Below is a small trained network, with its code and all its weights. Each question gives an input and a target symbol and asks what happens when units are switched off, that is, made to give their printed mean instead of their output.

import numpy as np


def w(rows, s, z=0):
    codes = np.array(rows[::2]) - 128.0
    scale = np.full(codes.shape[1], s)
    scale[-1] = z or s
    return codes * scale


def f(y):
    return np.maximum(y, 0)


def softmax(a):
    e = np.exp(a - a.max(-1, keepdims=True))
    return e / e.sum(-1, keepdims=True)


def log_softmax(a):
    a = a - a.max(-1, keepdims=True)
    return a - np.log(np.exp(a).sum(-1, keepdims=True))


def net(x, mask):
    ids = ['ΘΨΩβγδζμξπτφ'.index(c) for c in x.split()]
    T = len(ids)
    res = E[ids] + P[:T]
    r = res
    for j in range(2):
        rows = slice(3 * j, 3 * j + 3)
        q, k, v = (r @ M[0][rows].T for M in (Q, K, V))
        z = softmax(np.where(np.tri(T) > 0, q @ k.T / 3**0.5, -1e9)) @ v
        o = O[0][rows]
        res = res + np.where(mask[j], z, o[:, -1]) @ o[:, :-1]
    y = f(res @ A[0][:, :-1].T + A[0][:, -1])
    res = res + np.where(mask[2:6], y, B[0][:, -1]) @ B[0][:, :-1]
    return log_softmax(res[-1] @ U[:, :-1].T + U[:, -1])


Q, K, V, O, A, B = {}, {}, {}, {}, {}, {}
E = w([
[163,115,41],'Θ',
[98,191,109],'Ψ',
[145,98,159],'Ω',
[128,79,145],'β',
[84,149,140],'γ',
[70,179,125],'δ',
[132,182,186],'ζ',
[98,137,99],'μ',
[101,179,114],'ξ',
[159,113,5],'π',
[166,91,171],'τ',
[147,122,151],'φ',
],0.014)
P = w([
[163,140,131],'0',
[77,23,77],'1',
[242,208,96],'2',
[64,23,44],'3',
[255,195,98],'4',
[52,37,39],'5',
[247,223,82],'6',
],0.0055)
Q[0] = w([
[76,61,159],'h0',
[76,54,103],'h0',
[163,188,113],'h0',
[131,141,141],'h1',
[91,134,50],'h1',
[11,96,51],'h1',
],0.011)
K[0] = w([
[56,114,254],'h0',
[37,153,184],'h0',
[198,126,49],'h0',
[147,100,83],'h1',
[100,40,200],'h1',
[37,34,201],'h1',
],0.0086)
V[0] = w([
[72,75,80],'h0',
[196,134,67],'h0',
[214,81,11],'h0',
[127,212,130],'h1',
[69,113,74],'h1',
[245,154,212],'h1',
],0.011)
O[0] = w([
[254,134,71,46],'h0',
[246,157,149,176],'h0',
[235,34,131,124],'h0',
[3,171,67,255],'h1',
[173,85,19,77],'h1',
[9,73,232,216],'h1',
],0.0068,0.0022)
A[0] = w([
[50,3,131,135],'n0',
[31,26,78,3],'n1',
[89,82,216,60],'n2',
[43,23,114,94],'n3',
],0.0059,0.0046)
B[0] = w([
[43,125,52,253],'n0',
[90,131,1,154],'n1',
[140,39,237,252],'n2',
[65,121,89,214],'n3',
],0.0092,0.002)
U = w([
[208,99,125,207],'Θ',
[165,229,130,245],'Ψ',
[118,67,101,75],'Ω',
[144,53,98,54],'β',
[130,151,136,255],'γ',
[11,153,20,109],'δ',
[99,185,229,89],'ζ',
[115,115,50,148],'μ',
[112,190,57,224],'ξ',
[235,83,126,104],'π',
[138,1,190,36],'τ',
[146,91,148,135],'φ',
],0.0075,0.0037)

Each question gives the input, a string of symbols that net reads in full, and the target symbol t.
The units are the heads (3 rows each of Q, K, V and O) and the neurons (one row each of A and B). Each row of codes is followed by its name. A weight is (code - 128) times the scale printed after its matrix; where a second scale follows, it is the last column's (O, A, B and U).
mask holds one flag per unit, heads first, then neurons. A switched-off unit (its flag False) gives its mean, the last column of its rows in O or B, instead of its output. The means were averaged over made-up inputs and are rounded, as every weight is.
A unit's drop is (log p(t) with every unit on - log p(t) with that unit switched off) / (log p(t) with every unit on - log p(t) with every unit switched off).
The circuit of an input: a set's keep is (log p(t) with only the set's units on - log p(t) with every unit switched off) / (log p(t) with every unit on - log p(t) with every unit switched off). Starting from all 6 units, units are removed one at a time, each time the one whose removal leaves the highest keep (on an exact tie, the one counted first), for as long as the keep stays at least 0.8.
units of the circuit, in order: the units of the circuit, biggest drop first
unit that matters most: the unit with the biggest drop
heads that matter: for each layer, one digit per head in row order, 1 if its drop is at least 0.15 and else 0, layers parted by /
drop of u: that unit's drop, to one decimal
input ζ π β, target π: unit that matters most : h0
input ζ Θ φ ζ ζ φ, target δ: heads that matter : 10
input δ ζ ζ ζ, target δ: units of the circuit, in order : h0, h1, n0
input μ μ Ω δ ζ Θ π, target π: heads that matter : 10
input ζ τ ζ, target ζ: heads that matter : 01
input τ φ ζ π τ, target π: heads that matter : 10
input μ ζ π τ Ω, target π: heads that matter : 10
input Ω π ζ, target π: heads that matter : 10
input ζ ζ ξ Θ, target δ: heads that matter : 10
input δ ζ ζ, target ζ: heads that matter : 11
input π δ ξ, target π: drop of n0 : 0.0
input γ ζ ζ τ, target δ: drop of n0 : 0.3
input ζ δ δ ζ π, target π: drop of h0 : 0.9
input ξ Ψ ξ ζ π δ μ, target π: units of the circuit, in order : h0
input π β τ, target π: drop of h0 : 0.6
